Each row is followed by its class.
[ -59 -206  149  -10   76 -147  291  349  270  235 -223  -39 -340  194
  -70  -92   72  -10  -36 -144   31  -52   10 -336  345   10    3   52
 -167  -80  -75  194 -156  -40 -152  -27 -102  182  235 -296 -260  281
   22] : J_348
[  72 -155  271  -69 -174  -83 -122   79   50  329  100 -153  -15  206
  308  -52   21 -102   48 -215  -38  -36  -25 -220  193  -35   79   45
  -85   22   -3   23   11 -130   84    9   72   53   38   86  101   23
 -138] : J_666
[-136 -303  360 -116 -899 -134  387  117   88 -202   21  -17 -261  -29
  370 -214 -139 -249 -180  103  122  136  -29 -436 -116 -126  428  -55
  239  432  -40  175 -279 -113 -436  -20  -48  129    0   99  -51 -158
    1] : J_348
[-182 -240  -15 -233 -132 -131  275  107   87  -26 -221  216   14  114
 -557 -135   98  157 -208 -186  198  -55  390  -47 -193 -449 -327  212
 -143   44  -79  305   15  -58 -335   15  134 -114  358  -59  -60  -12
  191] : J_769
[  63  -57  298   19  -43   27 -202  -10  -12  112 -147 -222 -316   47
  584 -101   96   84  174 -111  -82   75  -57 -125  334  431   73 -107
 -139  -18  266  111  144 -107  230 -132  133  332  140   93 -101  273
   95] : J_836
[ 356 -343   50 -351 -166 -219  239  -82  129 -112   39  172   -6  -86
 -306  290 -188  -68 -233  122  137 -141  -33   55   29  -19 -198  486
 -158 -237 -354  -46  -35  -55  -54   -3   -2  -12  -44   14   -4 -224
 -134] : J_378
[  38 -186   13  -85 -445  235  -86  -15  187 -293   25  -84  234  -14
   48   40  -69 -337 -106  -82  169 -135  124  173  179   10 -128   20
 -235  -80 -195  -51  222 -120  -22 -268  -45    7 -438  124  -19 -220
 -240] : J_769
[ 188 -153  -11 -151 -312  -75  -25   13  133 -344 -148  -12   59  519
 -275   94  -98 -312 -233   32   64 -331  186  -80  153 -303 -474  471
  -86 -118 -124  -61 -134  183  -53  109 -241    7  277   -4  130 -180
  -13] : J_935
[-335  186  208 -161  -45   80   19 -185 -161  119  149   18  -33  134
  255  -74  105  344  172 -287  366   21  108   83   63 -358  454 -125
  -36   90 -156  182  459   92 -106  -25  150   22  171  120 -113 -193
  -76] : J_836
[ 263  247  -92   46   90  -17  209   49  -61 -106 -141   38  129 -117
 -105   46  -72  -21  -63   -8 -241  -19   20   55 -378  175  -16  -74
   85  195   53 -182  -38 -144 -148  115   41  127 -213  -16  -49  -38
  -24] : J_686
[ 167 -114 -248  -21  105 -220  182   90   41 -107 -117   44  -80  146
 -141  299 -116  109 -233 -135   90 -413   63  -80  287  -61 -122  465
  -47 -447  -49 -310 -170  247  208   -6  -63  -13    2 -167 -236  -10
 -143] : J_654
[  55 -218    9  -88 -203  323  198 -116  -47 -232  -62 -103  439 -427
 -297  130  155  -37 -185  -97   10   17  208  180   59  206 -119   25
 -225  -22 -148  -37 -102 -192  128    3  102  -56  244   -9  195  -23
  -56] : J_686
[ -37   32   14  219  149   -4 -267  -23 -199  -17   66  100    8  154
  346  -14   39 -129  149   78   39 -127   71  178  203 -180 -151 -156
  148  139  245  120  207  209  -54   95   60   80  -32   19  -97 -111
  -29] : J_378
[   0 -151  240  421 -152  203 -188   30  116   35  140  143  123   21
   36 -142 -174 -336  163  124  -25   98  234 -389  228   87 -447   -8
 -225 -118  245  171   -7   75  335  -11    2  -15    9   44  129  -52
   45] : J_836
[ 213  -77 -174  457  194   96   90   73   35 -112   57  -92 -179 -357
  -65   34  -96  -72   13  460 -207 -242  108  319  463  -33 -622 -122
 -149 -127   -1 -153 -145 -252  180 -179 -278  290  -27  -67 -101  195
  105] : J_663
[ 137 -434  154 -270 -480   48 -466 -148  163   89   77 -134 -129  167
 -252  -53  -42 -183  100 -186  -24    9 -118   27  324  145  -61  361
  -60 -150  -44 -308  -76 -389    2 -191  -52  159 -242    4  -27 -187
 -138] : J_686
[ 433   -8  -73   84  -28   42  105   41  -27 -191  127  -57  304  124
   42    5  -61    7    7 -100 -107  -39   99   37  131 -359 -360  107
 -169 -143 -159 -391 -403 -114   76  -43   70   -7   23 -131   47 -104
 -124] : J_348
[ 387 -527  358   30 -287  -22 -141 -113   54 -155  368  124  -40 -119
 -164  -86 -137 -178  -68  -10  181  -48   85 -205  136  375 -450  220
 -405 -361   39   13 -360 -294  506 -179   -7  219 -283  171 -106 -201
   -1] : J_348
[ 294   -3  -48  105  -45   21  215 -203 -228  -85   54    5  180 -164
 -390 -109  -94  193   29  -26  119  -38 -109  260 -425  138 -145  -77
   57   89    5  -49  136  -70  -24   80  205   56  127  142   98 -272
  109] : J_663
[-153   51  -50   35  -99  -18   94  -84  -24  -34 -121  -87 -110  -79
  127  121  -51  -65  -62  -28  -28  -56  -51 -219  -12 -129   37   -8
   65   66   51   53   58  293  -44  143   45 -263   92  126  148  159
  107] : J_912
[ -36 -389  490 -406 -340 -272    0  -48  170  180  160  -73 -388  368
  243  -17  143  106 -253 -197  230  -33 -150 -242   77 -355  550  173
   85   46 -101  170 -132 -134 -135  -68  117  -15  123   90 -117   48
   13] : J_654
[ -12   51  -16  -19  145 -103   -4   -3 -182  248  135  -25  -80  133
   53   31  -78  265  -25  -21   96   26 -118   69  -22 -236 -102   47
  120 -123  108  -12 -108  -78   64  155   73  -33  212  -18   35  -38
   42] : J_686
[ 109  -67  219 -126    7 -129  471  183   29  216  -82 -180 -106  171
 -227   31   49  221 -311 -410  -61 -124  -12 -204 -107  -80   74  126
   -7   27   34 -152 -227 -420  101   19  -15  -84  263  -92   31  271
   56] : J_663
[ 210 -328  476   -7   89 -121 -139   91   76  487  196  207   -4  118
  -68   68  -15   76 -126 -293   70  138 -105 -314  138   67 -218  -16
 -245 -376   87  163 -630 -268  -25   71  151  -19  -62  -80   45  197
  -78] : J_883
[-231  186   40  218  455  -11 -177  -19   23 -174  302  275   80   53
 -169   48  -19 -198  -35  107   -2  -88  280  278 -426 -543 -519  -54
  -93  -18  362  189   53  130  180   53  -65 -193  129   47  253  -67
   65] : J_883
[ 285   72  166  -17  426 -156  170   88  -10  177  183  157  205  177
 -221   17  -56   76  -61  -54  109  101   85  122 -205 -224 -479  168
 -361 -213 -256  122 -244  -42  -20  187  -10   30   40 -133   60  -37
   22] : J_348
[ 309   49   15  -37  252   77  -83  -88  -86    5   49 -116  270  -86
  -80   -4  -16  107   42 -140  -12 -101  154   -8   12  136 -112   11
 -147  -95  167   37  -96   17  472   79  296   13  307   45  128   88
   97] : J_935
[ 156  259  -20  234  256  -19  208  143   38  381   54 -109  144  -19
 -239 -211  -36   70  -55 -105 -205  146  -45  -62 -190  -50 -119 -186
  -72   67 -115  -58 -112 -200  -97   69  -19 -100  191 -141  302   44
   80] : J_460
[ -50 -200  159 -166  234  -88  263   12   15   23  154  219  300   78
 -134  168   21   66 -246 -137  255 -153  244  -63 -145 -614  -98  451
 -237   -2  -73  172 -260  284  110  229  121 -173  546 -136   96  -38
  -91] : J_348
[ 130 -252 -178  109  -46 -154  217    8    1   92  152  185 -119  -86
 -477  241 -122    8 -179   92  -32 -176   77  -16  -32 -172 -436  381
   41 -395  -24 -156 -327  -53   28  134  -20 -222   20  -74    2 -164
   28] : J_912
[ 124  203 -116   24 -224  112  -58 -109  -83   91   42 -176  307  293
 -343 -139  119   19   79 -290 -131  -23   -8  -67 -230 -143    8  -30
  105  -61 -156 -126  246   16   44  125  134 -312   86    8  251 -199
   88] : J_935
[-143  152  258  303   13    3   89    4  -76   -2  338  303 -118 -292
   47   76  -89   -6  -41  324  -97  547 -152  -20 -513  -66 -127 -272
  189   59  234  140 -158 -231  -73  178  -96  -22 -103  163  211   59
   64] : J_836
[ 165  173  -61   40  317 -132  -68   21   -3  316  -85  -41   33  139
   18   -1  -22  200   81 -352  -53  -41 -135 -158   11  203  -13  -47
  -78 -235   73 -112  197  -32  180   -1  100 -152  -88   21  -28  109
   -5] : J_654
[ -11  -48  129  233  -82   94 -138  -82   -4  190  405   82  214 -104
   66 -109 -113  -66   -1  -69  -35  177  -49   86 -160  156 -234 -326
 -122 -244  -28   29 -131  -47  374 -120  184   -9  -45  301  437  -33
  -48] : J_912
[  63   12  218  -78  133   48 -230   48  114  169   68 -153 -245   94
  246  281 -180  -83  -11  -58 -111 -100  -12 -122  112  100  196  -62
  -10 -129  312 -213 -514 -176  310   -2  -26  104 -171   13   -3  250
   28] : J_935
[-118  713 -166  -12  320 -213   63   51 -248 -167  -96  326 -265   13
  202 -169  -13  397  239  179  -86  191  129   13 -262 -141   88 -321
  109  -57  -17  200  381  250 -320   57    8  339   21 -146 -273  -26
  124] : J_666
[ -11  129  147   89 -135   86  -49 -195 -198 -129  145  -88  -12   16
  414  -46 -126  -20  242   54  104   73 -137  -42  -87  141  220 -195
  167  190  157   77  280    8  155   31  149   55  -87  256   38 -184
  104] : J_769
[ 182  -77   -5  -16   74 -289  478   56   18  -58  153   37   40  -84
 -214  176 -129 -229 -344  359 -103    9 -296  -84 -278  -62 -150  196
  421  173  100  167 -385   13 -231  385  -94 -220  101  -41  329  -36
  156] : J_378
[-183  135  -92 -208 -193  -26  184  -12  -74  -69 -225  -53 -201 -144
   79  -39   14   51  -57  103   28  111  -30   44  -26  -44  180  -19
   42  206 -128  -17  275  195 -529  -73  -50   23 -169 -133 -132 -197
   10] : J_348
[-103 -379  195 -183 -319 -293  161  118  103   78  -30  105 -396  301
  222   70  -44 -142  -69 -123  244 -249  289 -374  100 -384    2  437
 -126  -61 -146   85 -104  254  -12   56  -23  -29  201   21 -205    2
  -39] : J_460
[ 424  -60 -315  114  166  169  -70  165  115 -255   66  -67  432  -29
 -151  102 -126 -131 -205   50 -133  -84  107   23  281  210 -228   21
 -132 -255  -40 -356 -571 -125  356 -185  -33   30 -469  -75  103 -140
 -107] : J_666
[ 110  -90  129   17   -2  -37   44 -179  -59  150  245 -156  111  272
  -54 -254  -49  185   59    1  212 -137   -7  143  -91  -43  -80   68
 -142 -109 -150  150  277   14  237  -96  245  154  251  143  206 -294
  113] : J_836
[ 440 -179  279 -487  -25 -262   15 -157  -93   29  379  109 -120  289
  -37   55  -51  351 -140 -348  238  -11 -148   44 -294 -121  -79  132
   75 -354  212 -161 -418 -256  274   72  301  117  128  159  -42  -58
  -39] : J_769
[ -17 -133  282  -79   18    5 -140  -54   80   60   45   74   34  299
  208  -97  -10  -15  -19 -250  215  -65  115 -239  100 -144   34  154
 -223 -115  165  239    7  106  119   88  102  132  533  -15   67  -70
   26] : J_654
[-133  -80  121  259  152   94  349   13  -66  140   -3  -12  139 -412
   90  115  159  100  -74  -31  -98  139 -125  190 -102   46  120 -205
   19  352   39  -37   -4 -234  -69   17   16 -113  142   31   51  130
  -24] : J_460
[ -99  259 -171  102   27  176  -61 -115  -80   68 -209 -233  115   98
   48  -17   13  -37  154  -26 -117 -206   84    8  186 -125  -42  -69
   25    9  -21   -6  433  235    8  149   70 -143  240 -103   44   26
   78] : J_686
[-360 -364  426 -237   75 -147  128  110  161  136   11   93 -163  373
  191 -138  128  -71  -44  -95  154  -39  151   19 -196 -497   61  -76
  166  553  482  141 -509   48 -158  115  102   57  486   43 -157  160
   59] : J_883
[ 132    4  139   94   88   21  228 -102 -173 -152  -29 -116  414   83
   83  103  -29  -49   32  -81  134 -169  134   44 -105 -164 -126  146
  -58  163  110   60  111  163   82  171  244 -166  309   11  107  -56
   43] : J_935
[  56  194   68  101  239   32  -62   25  -44  253   31  -11  102    6
  -41  -88   24  114  147  -10  -96  154  -15  120 -137  -36  132 -270
   83  177   73  104   50  -10  -64  118  126   58    2  -40   97  -27
   96] : J_935
[ 148   82  -55   -9   12   18  -37  -40  -85  -11  -59 -254   60   90
 -237  -59   24  -98  -29  119 -141 -215   39  128  -63  427  -75   68
  -29 -126  -75  -97  209 -252   -5    2 -164  258 -143 -121   64  -99
   23] : J_666
[  51 -370 -361 -141 -143  -60 -178   13  162 -132  -41   86 -314 -186
 -308  143 -181 -214    8  364   66 -228  -34  120  396   70 -289  442
  -34 -341 -105 -121  -10  151   -4    9 -270  101 -314 -202 -360 -202
  -98] : J_769
[-281 -322  115 -359   40 -255   35   95   26  210  243   55 -552  -91
   93   64  -45  -78 -149  -30  207   29 -234 -227  293 -183 -210  527
  -63 -156   15  221 -209  123 -205    6 -125 -213 -184 -201  -37   38
 -171] : J_686
[-102  -55   37   64 -124  101  -73  -60   18  -55  -93   75  173   -4
 -185  -52    3  -17  -50   69   37    9  183   11  -73  -59  -73 -102
  -54   -9   24  146    2  122  -97   44  143   15  208    5   52  -76
   65] : J_935
[ 128 -194  229  -42 -405  -74 -144  -11  171  -44  -70  -93 -101  159
 -117 -206    0 -187   62    4    0   48  -23  -57   69  315 -194  247
 -150  -25  -56  144  298  -30  -14 -257  -12  147 -134   74  136  -93
   22] : J_836
[-132 -163  189 -102   93  -56   66  -59  138  204  309  249   14  113
  -48  134  -24  165 -200 -137  310   66  -21  -70 -419 -323   16  137
 -403 -497 -229  187 -332  139  145   81  201  -83  375   37   57  -51
   40] : J_378
[ 338   22 -148  -75  231  -87  377  -62    4  -63   63  100   93 -569
 -556  153   42  227 -215  211 -229  -35 -102  567 -486  -26   -3  -13
   70  278 -188  -86 -184 -143 -150  158  -58   62 -115   -3  186 -137
  -22] : J_836
[ 359  -39  139  -91 -181  196  309  -68  -22 -137  149 -184  183  -90
 -137   58   68   31 -299 -178   18  140  -93   65 -426  363 -104  145
 -102 -217   10   19 -268 -402  162   17  208   10  111   31  244  -69
  115] : J_348
[ 102 -158  328 -174 -437 -155   57  -73  -69 -160   83  118 -333  115
   55   81  -97  -32 -202   23  -79  227 -185 -235 -136   53 -174   -1
  383   23  485  209 -329 -216 -119   60  249   26  149  224  249   42
  285] : J_912
[ -38 -160    8 -291 -156 -257   -6  -79  -53  156  200 -173   21  365
  128  -45 -136   52 -218 -348  332  -64   -3 -412  -25 -150  -73  488
 -232 -477 -213 -233 -132  262  218 -136  169 -428  -74   60  161 -130
  -85] : J_378
[-357 -244   88  172 -397   46  175   19  111  -64   33  217  -32 -307
  289  -31  -54 -101   -4  244  308  157  121 -131 -169 -183  190 -225
 -197   90 -173  334   51  440  -62    7   77   20  183  254  -86  -90
    7] : J_912
[ 103 -573  282  -42 -277  124 -303  -89  254 -165   92  -71   58   94
   57   65 -114 -356 -173  -33  244 -267  306 -222  383  -26 -272  282
 -385 -374   16   75 -459  -43  488  -75    8  -57   52  111 -100  266
   55] : J_663
[ 120 -228   34 -124 -114 -133   44  167  120  154   51  361  -55  -10
   75  163 -135    1 -138 -153  207  206  121 -320   99  -21 -372  316
 -345 -593  -28   -2 -308  137  -26   13   73  -71   35  -64 -156 -118
 -158] : J_666
[ 209  -83   97 -202 -218   23 -101  -38   90  417  395 -452   -7 -128
  202   46 -163 -183  -69 -123  -57   81 -303  -50   15  325  -13  303
  -89 -303   53 -128 -177 -224  250  -77   17 -148 -323   24  518 -178
  -52] : J_935
[  51   -9  187  -97    3  -31  -50 -147  -54   77  174    7  291  122
  196  -45  -56   83  150  -87  235   94  -84  105 -182 -133  157  -68
  -94  -29  -76  220  291   89   18   76  280   65   62  122  127 -201
   -5] : J_666
[-164 -545  363 -237 -149 -330  391   22  190 -105  304   73 -277  -40
  206  -24  -86  -93 -369  213  397   82   -3    2 -127 -432 -287  329
 -191  -38  -79  227 -204   90  116  -77  -63  -92  155  143    0   93
    7] : J_686
[ 192  115  -12  266  -23  160 -133  -88 -118 -123  109 -250   68  -25
   97  -63   36 -132  111   35 -191 -243   19  300   19  -95 -113 -213
  111  149  151  -38  145 -154  119   54    0   73 -169   -2  113  -71
   33] : J_883
[-210 -112   21  301 -179   49 -138    6   -2   13 -135  127 -210 -112
  367   69   18 -124  210  307   56  137  -59  -18  472  116  -97  -38
   66  -72  -19  242  451  305 -155  -74  -89  149    2    1  -58   34
  -69] : J_686
[-255 -270  106 -199 -189 -302 -241    9   67  137  165   18 -374  233
   31  -88  -66 -153 -112  -10  167  -45   15 -111   38 -174  -88  274
   56 -175  174   99  251   15   99  -82  -90   -3  -17  115  -21    8
   46] : J_912
[  -7   63  161  102 -170  -39  334 -182 -100  234  137 -247 -426 -350
  230  -67  106  105  -90    0 -158   58 -355   24 -288   92   50 -165
  167  179   98   92  371 -193 -114   64  -18 -213   75  196  243  104
  112] : J_912
[-101   62 -110  165 -180  487 -393 -151  126 -137   65 -272  357  -52
  -95   46   26 -290    6  -27 -104 -113  123  -85   89  131  -63 -225
 -167 -181   95  -67 -265   96  373 -105   94 -248 -129  109  333   13
  126] : J_686
[ 166 -137  162    0  160 -199  207  -34 -145  -83  318   84 -168 -583
   80  248  -52  165 -195  150   67  173 -318  508    5  223   43   49
  -67  -83 -113  -76 -121 -359 -170 -156 -106  164 -501  -28  -61 -196
 -200] : J_666
[ 297 -240  -75   59 -221   72  412  -70  117 -246  -36   45 -134 -306
 -389   -7  -92    6 -104  249  -65    7 -145  101 -144  246 -365  133
 -129 -144 -145  121  -96 -107   59   44   15  184  161  -69   26 -138
  252] : J_460
[ 100 -215  247  -93 -410  132 -306  -85  207   74  210 -134  -47  247
 -133 -166   35  -35   79 -207  -19   61  -26  161   34 -150 -342   58
 -102 -336  129  -51   86 -267  231  -73  102   45  -88  -34   56  -35
  -94] : J_769
[ -73 -277  216 -147  182  -55    6  107  170  287   49 -319  -84  123
  -59  141 -182 -257 -155  -65   83 -267   59 -168  384  -44 -156  368
  -97  -11  163  173 -489  -33   56  -24   -4 -181  135 -133  453  236
   44] : J_666
[-372  102 -179  -87  204  -47 -215  -34   28  186  -98  140  -94  259
 -174   -6  124  226  179  -69  188  -88   90   62  -65 -181  102  116
   61 -224   22  213  456  295  -90   37   25  -31  122  -96 -137  -51
    9] : J_935
[-171 -105  299   32 -465  216   92    4   42  -69  178  235  378  114
  -75 -122  -12 -101  336  124  198  167  405 -152  250 -422  -25    8
 -275  -95 -510  468  171  122 -155    7  172  202  148 -187   79 -313
  -36] : J_883
[  98 -577  191  -45 -550   12 -441   59  337  224   96  -83 -193  118
  204   14 -156 -217  -48   46   -3  134  -92 -395  347  266  -21  130
 -199 -569   60   20 -556   48  522 -114  130  152  232  108  130  153
  111] : J_935
[-351  220   38 -241 -109  216 -139  -27  130  -31 -311 -305  193  164
   40 -223  254  199   75 -416   16  135   86 -117  189 -100  440 -212
  -66  248  -16  104  234  -42   11 -175  186 -196  332   11   16  205
  117] : J_378
[-125  265 -128  143  132  144  -23   -9  -56   46 -207 -217   29  -69
  224  -50  174  130  283 -193 -146   37 -148   31  412   68  251 -197
    3  203 -126 -202  451   32  -50 -169  -64  -54 -197  -81 -176  129
  -79] : J_686
[ 267 -404   42 -391 -219 -267  124 -107   86 -236  193 -155 -461  114
  -99   28  -49 -123 -243  -96  128 -104 -148    0   25  152 -417  474
  224 -281  384 -131 -264 -180  226  -56   35 -184 -266   73  -98  -42
  174] : J_378
[-196  -35   12 -113 -263   14  189   -1   -4 -280  -86  187 -151   -1
   -8  -14   20 -126  -98   18  191  -35  325 -114 -194 -351  -78  152
 -146  -57 -186  221  170  302 -287   98  -23 -103  -34  -94 -191  -96
   70] : J_663
[ 345   71  178 -205 -404   78  -88  -30  -22  107  169 -297  278  170
 -142 -280   54   44 -169 -229 -217  129  -55 -177  -58  -26   79 -279
  -77  116 -343 -309 -321 -527  119  -35  -80   28 -111  172  308  -39
  -52] : J_686
[ -92  249    2  132  195    7  178   76  -62 -200  -82 -245 -227 -391
  304  -54   56   27   73  308 -140  150  -66  276   96  192  211 -239
   50  365   46   26  191 -198  -26 -142 -246  202 -101  -36  -97  227
  127] : J_912
[-269   99 -239   46  -50  221 -409  -94  -86 -127  -63  -39  190 -167
  305    5  -98 -192  358  328  112  138  158 -109  382  199   39   46
 -291 -302 -328   41  415  284    7 -134 -104   18 -398 -138 -108 -159
  -92] : J_883
[ 239 -299  249  -44 -237  -32  407  -26   12  -38  319  -16  239 -193
 -132  -84   16 -159 -234 -111   -6   23   77  169 -440 -161 -195   -7
  -98  312 -101 -135 -298 -409  173    2   32 -116  103  231  191  -87
   42] : J_460
[ -69 -296  259 -210 -479   54   51   41  307 -192 -218   93  117  161
  -96   73    6 -378 -167  -14   47 -123  106 -168   76 -198  -71  156
 -247  295 -216   71  -51  171 -177  -14 -136   88   65  123  -88  -13
 -134] : J_348
[ 248  126 -259   92  201   88  -64 -109 -156 -259  102    3  317 -176
 -334   14   54   15   70   77 -114 -150  -10  376 -146  -31 -133  -94
  146   58   -2  -79    6   -1 -137  179   42   23 -265 -117   76 -274
 -147] : J_935
[ -58  103  353  -81  126  -40 -215  128   23   76  293  -48  108  492
   62 -183   78  -35  104  -50  177  204   61 -101   53 -311 -113   78
 -194 -166    5  384   52  -31  -25  -78  104  191   13 -211  222   -7
   63] : J_654
[-107  163  131    3  -26   69   -2  121   72   90  -74 -211  -87  230
  210  -60   26   16   76 -115  -57   15   19  -67   48  -85  181  -40
  -50  -21    6  153  -45   23   66  -31  105   59  192 -163   74  186
  146] : J_686
[  91   18 -193 -166 -215  160   61 -132   88 -274 -232 -343 -211  118
  101   98 -111 -180  -92   64 -172 -261  -89  -20   47  181  197   41
  345  128  317 -400  -36   14  170   -6   40    0   34   66 -172   65
  177] : J_663
[  22  -36  158 -234  -63  -10 -131  -75   80   57  -40 -107   28  131
  191 -114   29   87   75 -277  156   59 -118 -125   -3  -50   17   93
 -255  -48   26  196   65  200  119    9  230 -108  323   27  101   -7
   22] : J_460
[ 123  -46   65   51  299   -2  126   57   23 -128  114  217  322   58
 -120  166  -14   36 -321  -19   58  -58  120    9 -329 -346  -20  -39
 -210   80    1  -56 -682  142   45  168   46  -38  259   50  155  -87
    7] : J_836
[ 247 -448  223   10   71  -91  -15  140   99  280  168  133 -106 -123
  -63   45    0   13  -35   25   25   88   14  -91    0   87 -569  339
 -439 -533   37  197 -324 -128  244  140   28   40  100 -229    9  165
  -56] : J_836
